Below is a small trained network, with its code and all its weights. Each question gives an input and a target symbol and asks what happens when units are switched off, that is, made to give their printed mean instead of their output.

import numpy as np


def w(rows, s, z=0):
    codes = np.array(rows[::2]) - 128.0
    scale = np.full(codes.shape[1], s)
    scale[-1] = z or s
    return codes * scale


def norm(h):
    return h / np.sqrt((h * h).mean(-1, keepdims=True) + 1e-5)


def f(y):
    return y / 2 * (1 + np.tanh(0.7978845608 * (y + 0.044715 * y**3)))


def softmax(a):
    e = np.exp(a - a.max(-1, keepdims=True))
    return e / e.sum(-1, keepdims=True)


def log_softmax(a):
    a = a - a.max(-1, keepdims=True)
    return a - np.log(np.exp(a).sum(-1, keepdims=True))


def net(x, mask):
    ids = ['ΓΩαβζηλξψ'.index(c) for c in x.split()]
    T = len(ids)
    res = E[ids] + P[:T]
    u = 0
    for l in range(2):
        q, k, v = (norm(res) @ M[l].T for M in (Q, K, V))
        z = softmax(np.where(np.tri(T) > 0, q @ k.T / 2**0.5, -1e9)) @ v
        res = res + np.where(mask[u], z, O[l][:, -1]) @ O[l][:, :-1]
        u += 1
        y = f(norm(res) @ A[l][:, :-1].T + A[l][:, -1])
        res = res + np.where(mask[u : u + 4], y, B[l][:, -1]) @ B[l][:, :-1]
        u += 4
    return log_softmax(norm(res)[-1] @ U[:, :-1].T + U[:, -1])


Q, K, V, O, A, B = {}, {}, {}, {}, {}, {}
E = w([
[128,192,116,155,144,124],'Γ',
[142,136,96,160,164,120],'Ω',
[90,107,106,143,215,140],'α',
[131,159,172,159,90,138],'β',
[188,72,66,66,87,3],'ζ',
[128,152,172,165,55,161],'η',
[110,151,175,179,53,147],'λ',
[167,174,138,126,90,216],'ξ',
[105,166,139,185,67,137],'ψ',
],0.031)
P = w([
[82,205,249,62,219,79],'0',
[113,177,173,90,187,107],'1',
[94,131,168,148,132,98],'2',
[97,116,155,161,131,103],'3',
[107,107,145,173,130,110],'4',
[118,102,140,178,127,115],'5',
[128,96,134,189,122,121],'6',
[136,93,131,189,124,130],'7',
[148,88,133,193,127,134],'8',
[157,86,131,195,130,141],'9',
[164,78,133,189,129,154],'10',
[177,75,137,184,126,176],'11',
[186,74,138,182,143,174],'12',
[188,74,134,189,152,169],'13',
],0.013)
Q[0] = w([
[84,247,78,128,166,156],'L0H0',
[119,142,175,91,113,84],'L0H0',
],0.012)
K[0] = w([
[88,157,113,20,88,8],'L0H0',
[103,237,201,249,155,254],'L0H0',
],0.0059)
V[0] = w([
[58,28,102,102,183,107],'L0H0',
[194,69,91,86,115,2],'L0H0',
],0.0078)
O[0] = w([
[187,147,105,152,135,112,188],'L0H0',
[59,38,97,117,249,136,249],'L0H0',
],0.017,0.0014)
A[0] = w([
[196,218,228,110,45,132,133],'L0N0',
[19,146,155,91,190,211,145],'L0N1',
[134,50,156,26,121,12,79],'L0N2',
[11,112,191,229,116,179,2],'L0N3',
],0.011,0.0081)
B[0] = w([
[90,190,157,174,166,72,255],'L0N0',
[89,198,136,139,87,66,179],'L0N1',
[219,140,97,109,139,91,142],'L0N2',
[155,251,96,103,133,147,142],'L0N3',
],0.017,0.0089)
Q[1] = w([
[110,91,210,134,92,203],'L1H0',
[218,170,249,145,169,67],'L1H0',
],0.012)
K[1] = w([
[127,176,113,185,119,83],'L1H0',
[144,97,177,94,175,2],'L1H0',
],0.019)
V[1] = w([
[248,63,158,78,79,13],'L1H0',
[165,196,147,104,107,141],'L1H0',
],0.012)
O[1] = w([
[167,120,4,202,217,44,3],'L1H0',
[49,138,77,163,122,161,159],'L1H0',
],0.015,0.0065)
A[1] = w([
[195,170,87,4,179,122,175],'L1N0',
[99,163,57,168,88,27,4],'L1N1',
[164,74,118,134,127,192,137],'L1N2',
[65,86,155,145,122,138,122],'L1N3',
],0.021,0.018)
B[1] = w([
[146,166,80,192,119,251,156],'L1N0',
[84,11,188,156,38,91,162],'L1N1',
[164,81,181,95,213,64,197],'L1N2',
[133,151,104,168,103,142,255],'L1N3',
],0.023,0.0073)
U = w([
[111,251,148,86,160,86,151],'Γ',
[167,139,233,238,186,207,3],'Ω',
[120,140,153,133,172,169,84],'α',
[177,148,159,65,187,114,181],'β',
[132,171,63,118,192,142,159],'ζ',
[117,130,139,141,132,123,101],'η',
[117,130,141,143,127,120,95],'λ',
[110,74,149,58,34,133,191],'ξ',
[137,152,119,179,91,221,150],'ψ',
],0.011)

Each question gives the input, a string of symbols that net reads in full, and the target symbol t.
The units are the heads (2 rows each of Q, K, V and O) and the neurons (one row each of A and B). Each row of codes is followed by its name. A weight is (code - 128) times the scale printed after its matrix; where a second scale follows, it is the last column's (O, A, B and U).
mask holds one flag per unit, layer by layer, with each layer's heads first. A switched-off unit (its flag False) gives its mean, the last column of its rows in O or B, instead of its output. The means were averaged over made-up inputs and are rounded, as every weight is.
A unit's drop is (log p(t) with every unit on - log p(t) with that unit switched off) / (log p(t) with every unit on - log p(t) with every unit switched off).
The circuit of an input: a set's keep is (log p(t) with only the set's units on - log p(t) with every unit switched off) / (log p(t) with every unit on - log p(t) with every unit switched off). Starting from all 10 units, units are removed one at a time, each time the one whose removal leaves the highest keep (on an exact tie, the one counted first), for as long as the keep stays at least 0.8.
circuit, biggest first: the units of the circuit, biggest drop first
most important unit: the unit with the biggest drop
k most important neurons: the k neurons with the biggest drops, biggest first
k most important neurons of layer l: the k neurons of layer l with the biggest drops, biggest first
input λ Ω Ω Ω Ω α Γ Ω Ω, target β: circuit, biggest first => [L0N0; L0N1; L1N2]
input Ω Ω α Ω Ω Γ η, target Γ: circuit, biggest first => [L0N3]
input Ω ζ ξ Ω λ Ω ξ α, target ξ: circuit, biggest first => [L1H0; L0N0]
input Ω Ω α λ λ α Ω Ω α α ψ Γ α, target β: circuit, biggest first => [L0N0; L0H0; L1N2]
input Ω ξ α Ω ξ β α, target ψ: circuit, biggest first => [L0H0; L0N0; L1N2]
input Ω α λ Ω α ξ Ω α ζ α Ω Ω Γ ξ, target ξ: circuit, biggest first => [L1H0; L0H0; L0N0; L0N1]
input Ω Ω Ω, target Ω: 3 most important neurons of layer 0 => [L0N1; L0N2; L0N3]
input Ω Ω α α ζ α α α α ξ Ω Ω, target ξ: 3 most important neurons => [L0N0; L0N1; L0N2]
input Ω β α ζ Ω ψ ψ Γ, target ψ: 2 most important neurons => [L0N0; L1N3]
input η Ω Ω ψ Ω Ω α Ω Ω α, target ψ: circuit, biggest first => [L1N2; L0N1; L0N0]
input ξ ψ Ω Ω Ω Ω η, target Γ: 3 most important neurons => [L0N0; L0N3; L1N1]
input α α Ω ψ Ω α, target Ω: circuit, biggest first => [L0H0; L0N0]
input ζ Ω ξ Ω Ω α λ ξ Ω Ω, target ξ: 4 most important neurons => [L0N0; L0N1; L0N2; L1N0]
input η Ω Ω λ ξ Ω Ω ζ α, target ζ: most important unit => L0H0
input Ω ψ Ω Ω, target Ω: 2 most important neurons => [L0N1; L0N3]
input Ω ξ λ η ψ η η Ω α, target Γ: circuit, biggest first => [L0N3; L0H0]
input α Ω Ω, target ψ: 2 most important neurons => [L0N0; L1N2]
input α Ω Ω Ω ξ Ω α α α Ω α, target β: circuit, biggest first => [L0N0; L0H0; L1N2; L0N1]
input α η Ω Ω η Ω α β Ω λ, target Γ: 3 most important neurons => [L0N0; L0N3; L1N1]
input α Ω Ω α α α Ω α Ω Γ ξ Ω Γ ψ, target Γ: 2 most important neurons => [L0N0; L1N1]
input ξ Ω ξ Ω ζ α ξ Γ, target ξ: 2 most important neurons => [L0N0; L0N1]
input Ω Ω Ω Ω η Ω Ω Ω α Ω Ω ψ, target Γ: 2 most important neurons of layer 0 => [L0N3; L0N0]
input Ω Ω η α, target Γ: most important neuron of layer 0 => [L0N2]
input ξ Ω ξ ξ ξ ζ Ω ξ α β ξ α α, target ξ: 2 most important neurons of layer 0 => [L0N0; L0N1]
input Ω Ω Γ α λ λ Ω Ω Γ ζ Ω, target ζ: 2 most important neurons of layer 0 => [L0N1; L0N0]
